Each row is followed by its group and then its class within the group.
-3	17	-13	-7	-31	17	7	31	-16	11	9	-26	29	2	26	31	9	-14	-14	10	-5	-3	6	-6	-16	-3	9	11	23	-13	5	-29	-1	29	5	21	-23	29	43	11	-7	-7	-40	-39	23	-13 : Rovig > nes
8	25	-2	17	-15	1	2	36	-12	5	14	-29	16	-5	10	36	10	-6	0	-1	-4	0	-6	-55	-9	-1	12	-5	37	21	3	-30	-17	-1	9	32	-56	37	29	18	-9	-5	-50	-42	14	-29 : Rovig > nes
27	46	-15	-20	-10	15	8	23	3	-3	5	-28	4	-11	11	-5	10	-9	-6	15	10	7	4	-68	-5	-22	10	33	52	3	5	-23	-19	-7	10	49	-53	64	6	21	4	20	-14	-41	-9	-16 : Rovig > sini
2	20	-28	-2	-7	7	3	26	1	-2	1	-22	-6	-6	-9	15	8	-4	-17	9	2	11	9	-41	-8	-17	28	2	28	9	1	-19	2	14	13	37	-41	33	11	4	-8	-2	-18	-38	0	-13 : Rovig > sini
0	19	-15	-9	-30	8	3	37	-5	2	5	-31	17	-19	5	38	10	-2	-7	1	-11	9	-2	-55	-11	0	18	4	30	9	13	-35	-11	2	16	37	-62	59	29	16	-9	-11	-35	-46	9	-13 : Rovig > zimam
18	8	-7	-8	6	-25	-13	38	-7	-8	21	-21	13	3	14	30	15	-7	6	-9	-13	-7	-16	-54	-14	8	10	-4	29	19	2	-24	-34	3	11	8	-71	32	24	31	-12	-16	-15	-18	24	-24 : Rovig > zimam
-1	5	0	-7	-4	3	12	33	-25	11	-5	-10	11	2	-4	47	4	-2	6	-15	2	-8	-1	13	-1	-4	17	14	1	-8	-6	-23	-33	14	18	2	-1	44	39	16	-19	-16	-79	-22	31	-22 : Rovig > zimam
11	1	-15	1	-32	-10	-1	20	-6	4	6	-21	-5	-6	25	12	-13	5	1	-16	0	3	2	-31	-2	0	1	-21	28	26	-2	-22	-1	28	7	41	-51	14	22	30	9	-14	-18	-31	11	5 : lapid > guzet
71	12	15	-6	-3	-10	3	54	-2	-19	8	-26	3	-5	23	27	12	1	-2	-10	-6	2	-4	-46	-10	0	20	-3	22	9	-1	-20	-9	4	18	38	-5	29	17	28	-16	-14	-29	-8	19	17 : lapid > Nuvi
14	11	-11	-1	-27	0	5	16	-7	34	11	-27	18	-6	12	32	-10	-7	-13	-5	-14	8	1	-27	-7	-6	9	-4	26	12	-5	-21	-22	0	3	59	-48	38	23	31	60	-8	-23	-33	11	-9 : Rovig > nes
33	25	2	-9	63	-30	15	35	9	-8	15	-21	14	35	27	25	3	-9	2	-16	2	-4	-11	-59	18	18	-9	-9	14	-10	4	-19	-57	0	0	34	-60	13	23	36	-9	10	-11	-15	3	-46 : lapid > zafu
13	18	-9	-2	-14	7	7	31	10	6	7	-6	19	-5	1	29	15	-8	8	-9	-9	-1	-4	-41	-15	-9	14	0	31	3	6	-34	-19	1	8	30	-36	44	24	-1	5	-4	-25	-25	7	-35 : Rovig > zimam
19	16	-24	-1	-5	-33	14	45	2	-4	18	-21	-19	-3	11	26	-1	-25	-13	-31	1	1	2	-110	-11	0	14	-22	38	23	-12	-22	-38	11	12	54	-68	31	21	46	5	-18	-7	-45	9	-8 : lapid > guzet
14	14	2	23	-5	-56	-2	28	-5	3	2	-7	-3	9	17	11	-3	-2	-38	-5	-5	0	-9	-62	-10	-2	4	-18	46	27	25	-21	-14	5	13	32	-81	35	9	28	9	-13	-30	-28	11	-17 : lapid > Nuvi
8	35	-16	-6	9	22	-8	20	3	-7	7	-18	2	-9	5	9	38	-6	-12	11	6	-3	0	-48	-17	-20	24	12	36	10	10	-13	3	-3	-22	27	-20	39	11	15	10	11	-9	-24	-5	-19 : Rovig > sini
8	23	-7	2	27	-13	-11	27	-7	-13	11	-36	-4	-4	16	27	7	-7	-1	3	-15	-1	-11	-94	2	8	29	2	33	15	3	-7	-8	19	5	39	-52	32	20	13	-8	-2	-16	-23	5	-21 : lapid > zafu
30	9	3	8	8	-14	-3	25	10	-8	-14	-29	-5	-4	12	19	13	-61	9	3	-8	6	-14	-99	12	3	17	7	24	26	-2	-12	-11	2	14	50	-69	3	9	14	-7	-3	-16	4	7	-45 : lapid > zafu
-5	16	-1	15	-25	-15	0	41	2	11	16	-35	3	2	17	22	-14	5	-13	-17	-11	1	-14	-77	-3	6	-14	-23	43	36	-4	-28	-14	13	14	75	-80	29	23	40	2	-20	-17	-40	3	0 : lapid > guzet
10	21	-22	9	1	11	9	33	11	-1	2	-16	-4	-14	12	6	4	-7	-9	4	-3	-2	-5	-70	-8	-13	1	-10	40	55	2	-22	-5	9	6	40	-33	38	14	8	-3	-6	-6	-46	2	-13 : Rovig > sini
29	33	-5	5	-1	-11	-9	35	0	6	15	-36	1	-49	9	27	10	-10	-1	-5	-20	7	-10	-108	2	15	16	-2	37	19	7	-33	-19	2	10	50	-78	26	10	18	2	12	-13	3	-1	-39 : lapid > zafu
4	24	-19	8	-47	-11	-5	31	-15	3	9	-18	-1	-13	10	23	-11	20	-12	-23	-1	2	1	-23	-7	3	13	-4	18	26	-20	-29	-32	14	16	47	-44	29	21	10	-9	-18	-25	-8	-9	-7 : lapid > guzet
13	40	-10	8	-9	-17	8	39	17	5	4	-33	1	-13	5	29	5	2	-6	-10	-1	14	-5	-90	-10	7	34	-8	32	18	10	-34	-37	10	2	56	-74	43	12	45	1	-6	-20	-29	7	-39 : lapid > Nuvi
11	36	-22	-8	-3	15	-5	36	8	-5	3	-15	10	-19	-2	12	3	-19	-13	6	-6	-23	0	-43	-25	-28	17	4	42	-6	15	-24	-2	-6	-5	32	-25	53	11	16	8	16	-17	-43	1	-21 : Rovig > sini
5	18	-12	-10	-5	-9	2	44	3	8	-3	-30	20	-7	13	32	8	-12	-10	-9	-6	8	18	-67	-7	-9	15	-22	50	1	-7	-37	-10	15	8	25	-45	37	32	24	-26	-16	-37	-43	8	-24 : lapid > Nuvi
56	25	-6	-8	-11	11	-10	21	0	0	0	-18	13	-4	13	3	3	-10	-13	12	11	-4	1	-2	-10	-14	-2	-5	15	-21	6	-12	-5	-3	2	11	-5	34	11	-11	0	9	-11	-28	12	-17 : Rovig > sini
-1	12	-18	-1	-13	4	6	32	-15	-10	-7	-22	16	20	7	25	5	-4	-15	-11	-6	-5	1	0	-8	-12	23	11	27	-11	4	-30	2	3	17	21	-64	38	27	1	-15	-4	-42	-50	18	-16 : Rovig > zimam
8	15	-13	13	-5	-17	7	33	4	-14	20	-42	9	-5	10	31	-8	0	-9	4	0	8	-5	-46	-7	7	31	-4	28	11	3	-23	-26	11	19	32	-65	35	20	33	-9	-10	-27	-20	11	-3 : lapid > Nuvi
19	-23	5	-14	8	0	13	23	-8	-1	6	-24	2	-8	16	16	22	-11	7	0	5	4	-11	-87	0	57	23	9	24	7	-1	-15	-20	-1	5	42	-48	43	20	32	-7	15	-19	-10	18	-29 : lapid > zafu
17	23	-2	3	-2	-41	-3	31	-41	-20	22	-15	-3	-9	11	26	-18	4	-5	-21	-9	-16	-24	-37	-10	8	10	0	19	15	-2	-30	-35	12	6	42	-65	23	26	37	-10	-7	-20	-18	12	-5 : lapid > guzet
18	22	-9	14	-10	-26	2	37	13	5	38	-22	-11	11	19	18	-3	-3	-19	-27	-13	-10	4	-67	-4	0	5	-10	27	30	7	-40	-40	1	9	56	-73	27	18	26	8	-8	-9	-20	6	-4 : lapid > guzet
22	24	-2	-7	11	-22	-3	27	5	7	14	-22	9	-10	6	18	7	-7	10	-13	-2	8	-20	-89	-4	6	11	-2	27	20	4	-20	-28	-8	18	41	-58	25	11	20	14	10	-18	-20	0	-31 : lapid > zafu
11	16	-35	6	-2	-15	3	29	-4	-3	15	-16	-23	-48	10	9	-18	-2	-17	-17	-1	4	4	-70	-12	7	20	-10	28	31	-8	-27	-6	14	12	48	-51	27	10	22	-2	-6	-14	-14	2	-4 : lapid > guzet
11	18	-12	-4	-18	-1	3	59	-23	8	5	-21	18	-3	19	33	5	-8	-9	0	-11	1	10	-49	-15	-21	21	1	43	12	17	-26	-23	-4	8	44	-59	43	16	8	-6	-4	-23	-51	6	-28 : Rovig > nes
2	9	-13	-3	-12	11	6	24	-21	-5	-4	-26	37	-9	14	28	14	-10	-1	-1	-1	3	-5	-31	-12	-4	15	7	12	16	-16	-34	-14	1	11	18	-35	36	28	18	-10	4	-32	-30	24	-10 : Rovig > zimam
7	10	-23	1	-34	9	27	22	3	13	6	-22	15	0	17	28	8	-11	-25	-8	-12	-17	1	-27	-18	-19	-9	-4	45	16	0	-31	-14	5	3	41	-47	76	26	36	-3	-14	-42	-42	1	-14 : Rovig > nes
15	24	-14	-4	20	10	11	28	-16	14	11	-24	17	6	19	32	15	9	-7	0	-5	-2	4	-26	-8	-6	29	-6	15	7	-10	-32	-13	11	0	16	-52	43	30	22	-20	-10	-38	-29	17	-16 : Rovig > zimam
-3	22	-2	16	4	-11	-3	42	-2	-11	16	-36	5	-17	14	45	13	-4	0	-12	-11	12	-11	-107	-16	-10	29	-6	41	26	-1	-9	-26	11	1	60	-72	39	18	21	-19	-8	-11	-27	21	-33 : lapid > zafu
19	27	8	1	-8	-15	7	28	10	-13	24	-68	-19	-12	15	36	14	-18	-3	-9	-1	13	-14	-110	-17	10	14	11	34	29	1	-39	-19	3	2	55	-70	27	22	28	-9	-11	-4	-34	13	-51 : lapid > zafu
7	22	-22	-10	-16	3	12	40	-12	11	0	-13	6	-2	5	27	7	-13	-13	-4	-7	-14	3	-8	-16	-8	8	-7	30	6	0	-31	-17	-6	11	25	-41	56	25	37	7	-16	-28	-31	10	-9 : Rovig > nes
21	18	14	-5	-17	-3	-28	23	3	2	14	-13	13	-11	18	18	14	2	-7	-11	-17	0	5	-26	-13	7	3	4	33	3	13	-18	-4	-5	16	25	-44	32	49	26	-5	13	-3	-27	5	-15 : Rovig > nes

Each row is followed by its group and then its class within the group.
8	-11	-12	-20	-43	-3	9	-19	-6	12	14	7	-9	4	-1	-15	46	-5	11	6	76	22	45	-19	53	-26	2	6	13	18	-10	6	16	-8	-27	16	-5	-120	2	38	22	-15	-6	27	51	0 : <65> > Keta
6	0	9	-26	-62	2	10	-34	-17	18	-7	-5	-16	13	-4	26	77	37	39	51	58	21	23	11	48	-95	13	2	5	31	-18	93	-14	-33	37	-6	-31	-82	29	26	-3	10	-40	43	-6	-18 : <63> > mesu
-11	17	-48	-23	-40	8	-27	-39	6	28	14	38	5	14	29	-1	-42	-58	-9	-26	16	28	60	-6	-35	32	5	26	-1	35	-37	19	0	-28	-40	48	14	-48	0	28	77	-31	-4	1	58	12 : <65> > nebu
-4	-38	17	33	-43	-27	-16	-47	-12	0	15	15	4	0	23	4	-15	-83	-53	-51	42	3	47	9	-3	9	-5	-16	-6	16	-51	8	-80	-29	-31	37	8	6	0	-4	66	-24	5	16	58	16 : <65> > nebu
-11	11	33	36	-69	-27	0	-19	7	-8	-14	-7	38	-5	7	40	-2	-21	1	23	-80	28	5	1	19	-46	6	8	2	14	-22	68	-26	-13	29	22	-7	-55	-10	19	-6	-11	-5	17	17	-17 : <63> > kevob
